Below is a small trained network, with its code and all its weights. Each question gives an input and a class and asks what happens when units are switched off, that is, made to give their printed mean instead of their output.

import numpy as np


def w(rows, s, z=0):
    codes = np.array(rows[::2]) - 128.0
    scale = np.full(codes.shape[1], s)
    scale[-1] = z or s
    return codes * scale


def f(y):
    return np.maximum(y, 0)


def log_softmax(a):
    a = a - a.max(-1, keepdims=True)
    return a - np.log(np.exp(a).sum(-1, keepdims=True))


def net(x, mask):
    res = np.array(x, float).reshape(1, 5) / 4 @ E
    y = f(res @ A[0][:, :-1].T + A[0][:, -1])
    res = res + np.where(mask, y, B[0][:, -1]) @ B[0][:, :-1]
    return log_softmax(res[-1] @ U[:, :-1].T + U[:, -1])


A, B = {}, {}
E = w([
[246,193,139,144,236,155],'x0',
[91,175,1,230,115,129],'x1',
[128,121,127,132,131,134],'x2',
[203,46,91,159,146,5],'x3',
[130,128,126,126,125,130],'x4',
],0.0096)
A[0] = w([
[172,219,47,217,168,146,21],'neuron 1',
[136,115,57,126,96,75,78],'neuron 2',
[234,33,139,125,161,27,95],'neuron 3',
[222,146,195,106,161,149,157],'neuron 4',
[199,91,125,148,145,63,89],'neuron 5',
[182,35,86,167,125,16,140],'neuron 6',
[53,39,208,78,89,96,254],'neuron 7',
[2,124,37,185,96,104,147],'neuron 8',
[141,119,154,108,120,144,211],'neuron 9',
],0.016,0.005)
B[0] = w([
[30,107,121,65,86,67,207],'neuron 1',
[121,84,129,164,180,134,177],'neuron 2',
[205,127,105,138,4,103,240],'neuron 3',
[202,186,139,96,206,144,211],'neuron 4',
[163,95,113,141,51,113,193],'neuron 5',
[133,54,84,193,214,96,241],'neuron 6',
[40,116,109,79,100,68,255],'neuron 7',
[187,146,158,181,71,206,249],'neuron 8',
[118,157,137,97,158,136,167],'neuron 9',
],0.027,0.02)
U = w([
[2,185,156,37,121,121,252],'0',
[197,175,134,140,56,171,243],'1',
[67,104,70,94,118,39,27],'2',
[134,113,123,200,154,176,18],'3',
[161,226,170,62,213,163,82],'4',
],0.0082,0.0032)

Each question gives the input, the list of numbers given to net, and the class t.
The units are the neurons (one row each of A and B). Each row of codes is followed by its name. A weight is (code - 128) times the scale printed after its matrix; where a second scale follows, it is the last column's (A, B and U).
mask holds one flag per neuron, in row order. A switched-off neuron (its flag False) gives its mean, the last column of its row in B, instead of its output. The means were averaged over made-up inputs and are rounded, as every weight is.
A unit's drop is (log p(t) with every unit on - log p(t) with that unit switched off) / (log p(t) with every unit on - log p(t) with every unit switched off).
The circuit of an input: a set's keep is (log p(t) with only the set's units on - log p(t) with every unit switched off) / (log p(t) with every unit on - log p(t) with every unit switched off). Starting from all 9 units, units are removed one at a time, each time the one whose removal leaves the highest keep (on an exact tie, the one counted first), for as long as the keep stays at least 0.8.
units of the circuit, in order: the units of the circuit, biggest drop first
most important unit: the unit with the biggest drop
top k neurons: the k neurons with the biggest drops, biggest first
drop when u is switched off: that unit's drop, to one decimal
input [-5,6,-5,-4,4], class 1: most important unit => neuron 8
input [3,6,4,0,3], class 0: units of the circuit, in order => (neuron 6; neuron 3)
input [-1,5,7,8,5], class 3: top 3 neurons => (neuron 6; neuron 7; neuron 8)
input [1,-2,0,5,0], class 1: top 2 neurons => (neuron 3; neuron 1)
input [-3,1,-5,6,4], class 3: units of the circuit, in order => (neuron 6; neuron 1)
input [4,1,1,-8,-7], class 0: top 2 neurons => (neuron 1; neuron 8)
input [8,8,-3,-2,7], class 0: units of the circuit, in order => (neuron 1; neuron 6)
input [1,8,-4,-7,8], class 0: top 3 neurons => (neuron 1; neuron 3; neuron 5)
input [-7,3,1,8,2], class 3: top 2 neurons => (neuron 6; neuron 8)
input [2,4,-3,-7,5], class 0: top 2 neurons => (neuron 1; neuron 3)
input [2,0,-1,-6,6], class 4: top 2 neurons => (neuron 7; neuron 3)
input [1,-2,4,-4,-4], class 4: top 3 neurons => (neuron 1; neuron 7; neuron 3)
input [0,6,-7,7,-1], class 3: top 4 neurons => (neuron 6; neuron 7; neuron 8; neuron 2)
input [8,-2,-2,0,6], class 4: units of the circuit, in order => (neuron 4)
input [1,-2,6,5,3], class 1: top 3 neurons => (neuron 3; neuron 1; neuron 7)
input [7,0,5,-2,6], class 4: top 2 neurons => (neuron 4; neuron 7)
input [5,6,5,-3,-6], class 0: drop when neuron 3 is switched off => 0.0
input [-6,4,-5,6,5], class 3: drop when neuron 6 is switched off => 0.6
input [2,-1,-3,0,-4], class 4: drop when neuron 5 is switched off => 0.1
input [5,-8,7,6,-6], class 1: units of the circuit, in order => (neuron 3)
